[[ -6  -1  11 -25  -1 -13 -14 -15 -20 -23  -9 -14  -8   0  -6]
 [  2  -5  18 -29 -40 -21 -34 -26  14 -41 -47  -8  -6  -7 -18]
 [-34   7  -6  -7 -13 -17   5   2   8   5 -22   9 -26  -6 -10]
 [ 14 -42 -16 -15 -14  -8 -26 -42 -38 -32  -7 -30   3 -24 -11]
 [-19 -15  -5  -2  23  17 -20  -6  -9   6 -13  17 -15  27 -23]] result: -10

[[ 20  -1   7  11   3  13  -5 -19  19  29  32  29  -3   6   7 -32]
 [ -3  36 -12   9  -7  27  25  11  11  18   4 -25  23  16 -26  20]
 [ -6 -10  -2  39  -6  29  20  16  -8  -3  12  -9   7  22   4 -11]
 [-18  37   6  -6  -7  -6  35 -12  21   5   4   7 -21  17  17  10]
 [-22   8 -34 -11  22 -17  16  15   0  18  21  17 -10  -2  28  31]
 [  7  16  17   2 -10   0   4  23   2   2  39  14  10   0  38  31]
 [ 28  28  11   6  -1   2  25   3  -6 -17 -12  17   3   9  18  -7]] result: 31

[[  4   8  17  -9  -5   4  31  32  17  -6   2   5   7   7]
 [ -5   6  32   5  -8  14  39  44   7   6  -3   0  -1  19]
 [-12 -13  -8  11  27  23   1   5  -6  15  22  -2 -13  25]
 [ 29  27  19   7   4  -3  20  16  29   5   9  17  32  -4]
 [-14  -3  15   4  -2  31   3   6 -15   2  -8   3 -16  31]
 [ 36  20 -23   7  39 -11 -13 -20  33   8  38  22  34 -15]
 [ -8   9  39  30  -2  46   9  16 -19  25 -11  14 -13  45]
 [ 20   5 -23 -27  16 -14   8   1  34 -20  26   9  22 -15]] result: -15

[[18 33 67 49 64 54 50 58]
 [40 48 66 57 60 56 62 55]
 [28 37 59 65 60 48 62 63]
 [41 37 76 54 52 72 51 55]
 [ 5 41 60 47 62 65 55 48]] result: 63

[[  19   47 -327 -333 -371 -148 -448  258  -68   56  119 -479 -470  -76]
 [-332 -182  -25 -257 -424 -516   17 -320  113 -299 -795 -392 -378  -62]
 [-405 -317 -453  -32 -403   41  149 -534 -464 -169   30 -159  -41  527]
 [ -83  202   -9   35 -240   74 -106 -372 -650 -747 -301 -609 -589  -90]
 [ -49 -215 -341 -449 -111 -110 -540  295  -83  205  480  -69  -62  -95]
 [-316 -273 -218 -577 -565  280 -105 -330 -620  282   87   67   64 -414]
 [   2 -237 -251 -161   21 -326 -581  196  -73 -108  153 -124 -321 -566]
 [ 452  149  460 -196  -15  397 -484  527 -258 -375 -351 -133 -492 -384]
 [-444   45 -397 -164 -214 -352   76 -291  -11  -27  -57 -396 -309    7]
 [-701 -571  -89 -356 -473 -400  353 -478  178  138 -929  182 -168 -261]
 [-244 -472 -282 -218   90  -76 -270  -78 -233  -98  388  200  209  266]
 [-214 -141  -76  251  106 -110  103 -487 -321 -526 -256  -91 -139 -154]] result: -261

[[38 22 47 32 53 41]
 [37 45 40 19 76 29]
 [51 57 50 82 73 24]
 [76 36 46 51 75 25]
 [43 18 63 47 48 65]
 [14  5 42 83 64 47]
 [26  9 64  6 42 36]
 [76 29 23 26 72 86]
 [57 46 58 70 46 26]
 [18 34 37 49 90 25]
 [66 42 70 66 62 66]
 [63 59 53 53 50 28]] result: 25

[[48 57 93 75 49 69 45]
 [52 40 29 42 62 19 64]
 [48 47 94 76 54 52 50]
 [43 48  1 29 63  6 73]
 [71 54 26 32 46 80 44]
 [43 48 78 70 57 37 57]
 [58 73 37 39 41 93 42]] result: 44

[[30 26 60 30 30 30 35 32 33 35 27]
 [32 25 98 36 38 33 38 36 37 36 20]
 [30 28 51 33 33 38 38 39 32 36 28]
 [30 26 80 36 35 33 33 39 34 38 23]
 [27 30 65 33 28 28 42 35 34 35 26]] result: 28
---
[ -3  57   5  -2   1 -12   1] → 1
[-63 -45 -49 -24 -13  -4] → -4
[-24  57  21  46  15  59] → 59
[ 27  -1  66  50 -11  -4  30] → 30
[  9 -53  64  -9 -22  37] → 37
[-32  26  36 -27 -37 -55 -44] → -44
[-40  13 -64 -67 -53] → -53
[ -1  12  60  62 -44 -19] → -19
[ 32  49  27  -4  11 -63] → -63
[-19 -13  49  33   4   0] → 0
---
Input: (-63, 20, 47, -10)
Output: 47
Input: (19, 67, 7, -24, -28)
Output: -24
Input: (0, 56, 47, 35, -1)
Output: 35
Input: (-8, 51, 1, -9, 33)
Output: -9
Input: (-37, 9, -64, 5, 61, 53)
Output: 61
Input: (25, -63, 64, 63, -35, 62)
Output: -35
Input: (55, -53, -4, -56, -28, 51)
Output: -28
